Below is a small trained network, with its code and all its weights. Each question gives an input and a target symbol and asks what happens when units are switched off, that is, made to give their printed mean instead of their output.

import numpy as np


def w(rows, s, z=0):
    codes = np.array(rows[::2]) - 128.0
    scale = np.full(codes.shape[1], s)
    scale[-1] = z or s
    return codes * scale


def f(y):
    return np.maximum(y, 0)


def softmax(a):
    e = np.exp(a - a.max(-1, keepdims=True))
    return e / e.sum(-1, keepdims=True)


def log_softmax(a):
    a = a - a.max(-1, keepdims=True)
    return a - np.log(np.exp(a).sum(-1, keepdims=True))


def net(x, mask):
    ids = ['ΓΔΞΠαεζηλστφψ'.index(c) for c in x.split()]
    T = len(ids)
    res = E[ids] + P[:T]
    u = 0
    for l in range(2):
        q, k, v = (res @ M[l].T for M in (Q, K, V))
        z = softmax(np.where(np.tri(T) > 0, q @ k.T / 3**0.5, -1e9)) @ v
        res = res + np.where(mask[u], z, O[l][:, -1]) @ O[l][:, :-1]
        u += 1
        y = f(res @ A[l][:, :-1].T + A[l][:, -1])
        res = res + np.where(mask[u : u + 16], y, B[l][:, -1]) @ B[l][:, :-1]
        u += 16
    return log_softmax(res[-1] @ U[:, :-1].T + U[:, -1])


Q, K, V, O, A, B = {}, {}, {}, {}, {}, {}
E = w([
[99,98,202,62,118,145,84,126,150,232,67],'Γ',
[205,128,146,170,83,88,142,169,131,198,64],'Δ',
[37,95,133,86,129,107,222,128,215,124,87],'Ξ',
[174,164,55,55,94,43,193,151,191,123,86],'Π',
[169,73,71,66,122,197,125,64,148,143,88],'α',
[153,46,82,164,170,157,184,192,166,64,134],'ε',
[149,117,150,193,101,202,115,126,31,151,156],'ζ',
[98,86,193,83,110,83,125,248,111,116,113],'η',
[114,172,156,110,66,115,194,37,107,194,93],'λ',
[189,131,107,176,20,74,252,75,47,98,105],'σ',
[64,203,140,195,132,72,183,179,135,113,178],'τ',
[14,162,93,146,154,180,180,70,160,132,196],'φ',
[181,209,27,123,130,147,94,161,144,171,194],'ψ',
],0.014)
P = w([
[110,103,111,124,123,150,105,138,127,120,167],'0',
[150,183,159,138,143,165,86,111,185,62,126],'1',
[187,148,202,111,202,142,127,79,170,101,209],'2',
[91,80,83,109,163,135,149,135,67,177,168],'3',
[87,114,93,167,42,132,17,143,171,56,101],'4',
[194,226,219,125,186,181,76,101,206,8,135],'5',
[142,100,140,121,205,133,181,86,108,207,223],'6',
[48,72,31,147,99,137,120,148,74,188,128],'7',
],0.011)
Q[0] = w([
[194,180,233,123,137,170,87,92,205,1,136],'0.h0',
[143,189,122,103,228,166,163,174,40,169,50],'0.h0',
[62,138,60,149,73,142,47,110,139,24,88],'0.h0',
],0.073)
K[0] = w([
[74,23,27,97,115,119,173,152,62,255,162],'0.h0',
[111,210,90,133,139,156,155,173,98,128,39],'0.h0',
[202,195,237,96,240,109,173,96,111,140,167],'0.h0',
],0.077)
V[0] = w([
[93,48,82,88,154,142,122,75,138,2,214],'0.h0',
[177,192,55,207,148,134,148,218,120,135,113],'0.h0',
[89,178,124,173,154,129,99,48,179,203,202],'0.h0',
],0.0087)
O[0] = w([
[114,158,81,107,255,130,142,127,31,44,78,7],'0.h0',
[131,84,84,207,129,50,24,86,172,118,199,216],'0.h0',
[128,226,100,182,216,178,164,131,161,222,117,174],'0.h0',
],0.0057,0.0011)
A[0] = w([
[129,141,101,133,159,106,87,137,132,135,139,70],'0.n0',
[72,100,146,84,135,127,115,88,140,79,187,19],'0.n1',
[131,119,134,134,128,129,131,135,126,125,125,100],'0.n2',
[132,142,129,119,147,102,103,122,126,130,115,63],'0.n3',
[122,154,126,129,117,94,103,156,92,145,124,43],'0.n4',
[147,150,131,112,234,41,107,253,174,181,91,32],'0.n5',
[110,120,133,116,112,133,130,117,127,132,134,62],'0.n6',
[130,121,139,126,135,137,130,120,123,119,128,75],'0.n7',
[236,112,134,143,200,82,127,183,72,163,4,95],'0.n8',
[127,136,125,117,137,114,115,129,119,134,120,83],'0.n9',
[115,122,137,118,127,118,118,108,135,129,128,56],'0.n10',
[70,132,195,93,128,43,42,6,99,175,54,62],'0.n11',
[137,93,143,179,83,133,140,119,192,161,134,31],'0.n12',
[137,133,162,133,137,94,77,151,121,136,93,1],'0.n13',
[165,158,158,125,132,46,38,107,42,169,66,66],'0.n14',
[108,158,106,97,176,32,45,53,59,108,94,77],'0.n15',
],0.0074,0.012)
B[0] = w([
[110,95,158,109,61,145,181,145,108,67,123,136],'0.n0',
[72,66,70,116,135,142,145,112,105,87,137,134],'0.n1',
[110,119,131,132,132,156,131,120,149,128,116,128],'0.n2',
[100,103,95,118,86,186,134,145,194,128,101,128],'0.n3',
[146,130,166,94,187,185,164,177,82,112,114,128],'0.n4',
[93,159,135,91,99,62,67,93,49,87,165,161],'0.n5',
[90,104,145,166,112,121,110,75,96,148,167,128],'0.n6',
[167,102,135,105,138,119,139,149,120,127,141,128],'0.n7',
[51,30,122,121,2,174,125,46,248,115,242,254],'0.n8',
[119,143,136,107,112,106,113,106,139,130,162,128],'0.n9',
[113,130,112,91,93,63,114,140,101,114,160,128],'0.n10',
[209,168,173,159,152,146,180,229,129,208,58,172],'0.n11',
[64,95,98,108,129,216,172,94,162,34,143,193],'0.n12',
[160,50,99,181,107,122,129,129,130,53,208,128],'0.n13',
[170,140,119,154,137,129,108,179,154,125,139,152],'0.n14',
[166,93,111,171,173,200,200,175,192,145,114,149],'0.n15',
],0.0083,0.0025)
Q[1] = w([
[198,149,253,69,147,168,179,102,151,71,218],'1.h0',
[111,37,71,80,133,121,199,174,25,240,193],'1.h0',
[175,78,175,134,215,85,145,66,116,175,188],'1.h0',
],0.049)
K[1] = w([
[29,22,4,115,104,111,134,164,54,206,78],'1.h0',
[111,180,146,145,81,191,51,115,178,23,2],'1.h0',
[73,195,32,179,42,134,114,197,112,127,91],'1.h0',
],0.045)
V[1] = w([
[143,157,153,236,85,67,255,50,107,80,112],'1.h0',
[205,76,113,161,109,217,112,66,10,187,177],'1.h0',
[28,86,230,213,153,130,137,185,64,139,175],'1.h0',
],0.0083)
O[1] = w([
[163,134,202,165,181,86,155,25,137,98,86,169],'1.h0',
[108,25,18,120,96,103,203,115,26,253,177,84],'1.h0',
[19,48,107,159,154,69,122,158,80,197,121,6],'1.h0',
],0.0058,0.0016)
A[1] = w([
[1,181,111,107,147,171,141,33,111,82,182,12],'1.n0',
[153,48,108,190,182,141,168,198,158,60,131,84],'1.n1',
[91,114,172,98,158,191,99,207,162,193,129,31],'1.n2',
[127,128,150,209,179,86,107,99,149,140,127,104],'1.n3',
[124,181,109,69,213,150,139,155,48,80,86,86],'1.n4',
[108,142,73,11,169,62,138,144,188,99,118,104],'1.n5',
[94,183,134,87,151,126,196,187,28,36,150,36],'1.n6',
[94,82,169,97,113,94,81,156,39,103,148,45],'1.n7',
[156,47,128,73,209,156,29,98,160,169,75,104],'1.n8',
[77,95,200,205,108,169,189,169,127,119,118,111],'1.n9',
[151,113,133,40,137,38,131,143,171,147,80,90],'1.n10',
[133,184,123,181,61,100,247,208,105,83,213,49],'1.n11',
[87,104,137,90,89,131,127,57,38,74,99,81],'1.n12',
[154,155,215,177,109,233,78,109,72,87,155,88],'1.n13',
[96,95,181,55,98,70,65,185,66,99,127,151],'1.n14',
[224,115,130,132,162,52,83,107,77,127,103,72],'1.n15',
],0.0085,0.011)
B[1] = w([
[158,163,169,212,51,176,157,188,119,60,92,190],'1.n0',
[173,126,151,152,165,130,102,150,131,155,63,169],'1.n1',
[105,140,75,204,87,148,97,186,143,91,39,166],'1.n2',
[89,130,85,95,96,123,70,98,116,117,93,179],'1.n3',
[139,99,151,129,145,142,128,102,174,150,178,176],'1.n4',
[114,131,95,148,117,123,152,173,131,137,131,204],'1.n5',
[90,119,91,98,116,118,95,88,130,123,103,170],'1.n6',
[85,136,74,148,88,126,102,157,160,114,41,162],'1.n7',
[85,144,88,102,80,138,102,137,107,104,112,171],'1.n8',
[146,102,188,104,177,97,123,85,113,149,140,234],'1.n9',
[109,132,124,149,80,117,140,141,116,113,81,170],'1.n10',
[96,145,118,133,98,129,42,110,114,95,48,185],'1.n11',
[148,121,166,125,165,133,165,139,141,130,152,165],'1.n12',
[86,88,60,129,108,82,179,157,108,185,125,254],'1.n13',
[182,150,172,92,164,138,171,83,102,131,255,211],'1.n14',
[116,169,112,157,72,162,85,160,113,93,109,146],'1.n15',
],0.017,0.0052)
U = w([
[102,136,203,77,80,163,84,218,109,209,85,50],'Γ',
[168,44,187,161,9,94,60,114,222,185,164,99],'Δ',
[2,85,153,99,195,116,200,138,233,109,108,124],'Ξ',
[182,143,86,120,91,6,181,174,157,95,105,101],'Π',
[130,67,72,49,113,228,144,78,135,95,103,71],'α',
[184,54,122,157,182,127,106,147,134,104,95,181],'ε',
[95,72,101,195,134,116,136,132,54,170,146,134],'ζ',
[143,122,196,71,115,95,101,207,61,107,161,255],'η',
[163,236,178,109,126,147,179,64,127,254,64,248],'λ',
[219,97,118,145,70,75,138,54,40,76,76,35],'σ',
[47,158,136,169,170,71,72,98,138,122,130,170],'τ',
[94,131,140,216,131,170,142,104,128,118,145,35],'φ',
[188,227,42,202,156,133,68,114,148,194,196,191],'ψ',
],0.0061,0.0038)

Each question gives the input, a string of symbols that net reads in full, and the target symbol t.
The units are the heads (3 rows each of Q, K, V and O) and the neurons (one row each of A and B). Each row of codes is followed by its name. A weight is (code - 128) times the scale printed after its matrix; where a second scale follows, it is the last column's (O, A, B and U).
mask holds one flag per unit, layer by layer, with each layer's heads first. A switched-off unit (its flag False) gives its mean, the last column of its rows in O or B, instead of its output. The means were averaged over made-up inputs and are rounded, as every weight is.
A unit's drop is (log p(t) with every unit on - log p(t) with that unit switched off) / (log p(t) with every unit on - log p(t) with every unit switched off).
The circuit of an input: a set's keep is (log p(t) with only the set's units on - log p(t) with every unit switched off) / (log p(t) with every unit on - log p(t) with every unit switched off). Starting from the 12 units with the biggest drops (on a tie, the unit counted first), units are removed one at a time, each time the one whose removal leaves the highest keep (on an exact tie, the one counted first), for as long as the keep stays at least 0.8.
circuit, biggest first: the units of the circuit, biggest drop first
unit that matters most: the unit with the biggest drop
top k neurons: the k neurons with the biggest drops, biggest first
k most important neurons of layer l: the k neurons of layer l with the biggest drops, biggest first
drop of u: that unit's drop, to one decimal
input τ φ Δ α, target φ: top 2 neurons => 1.n0, 0.n8
input Π λ ζ ζ α, target ζ: circuit, biggest first => 1.h0
input ψ τ α ζ λ, target α: circuit, biggest first => 0.h0, 1.h0
input λ ψ Δ α ε Δ λ, target ε: circuit, biggest first => 0.h0, 0.n15, 1.n1
input Ξ Γ φ Δ λ, target φ: top 3 neurons => 1.n0, 0.n8, 0.n11
input φ ψ τ ψ φ α ζ, target φ: top 3 neurons => 1.n0, 0.n8, 0.n11
input ε α Γ, target Γ: top 3 neurons => 1.n8, 0.n11, 0.n15
input η Δ ε, target η: circuit, biggest first => 0.h0, 1.n14, 1.h0
input ζ φ σ α ψ ψ Γ, target ψ: circuit, biggest first => 0.h0, 1.h0
input Π ζ Π Π φ ε, target Π: circuit, biggest first => 1.n13, 1.h0
input σ Δ Γ ε ε, target Γ: circuit, biggest first => 0.h0, 1.h0, 1.n1
input ζ σ σ ζ Γ Δ τ, target τ: top 2 neurons => 1.n11, 1.n6
input Δ Π Δ α ψ λ τ, target τ: 3 most important neurons of layer 1 => 1.n11, 1.n14, 1.n3
input ψ λ Δ Δ φ Γ ζ ζ, target Γ: unit that matters most => 0.h0
input ζ Γ Δ Ξ, target Γ: circuit, biggest first => 0.h0, 1.h0, 1.n2
input Ξ η ψ Γ λ λ α φ, target φ: top 2 neurons => 1.n0, 0.n11
input σ η ε, target σ: 2 most important neurons of layer 1 => 1.n3, 1.n15
input Δ α Γ α Π, target Γ: 2 most important neurons of layer 1 => 1.n11, 1.n13
input ζ λ α ε ζ ψ ε, target ε: top 2 neurons => 1.n1, 1.n13
input ε ε ψ σ ζ Δ, target σ: unit that matters most => 1.h0
input λ Δ α ζ σ ε λ φ, target ε: top 2 neurons => 0.n15, 1.n1
input ψ λ ζ, target ζ: top 2 neurons => 1.n13, 1.n14
input Π φ ψ, target Π: top 2 neurons => 1.n13, 1.n14
input α Ξ Γ α, target Ξ: top 2 neurons => 1.n13, 1.n4
input σ Ξ Π Δ Δ, target Π: circuit, biggest first => 1.h0, 1.n13
input η σ Δ, target η: drop of 1.n4 => 0.1
input η Δ ψ Γ, target Δ: circuit, biggest first => 0.h0
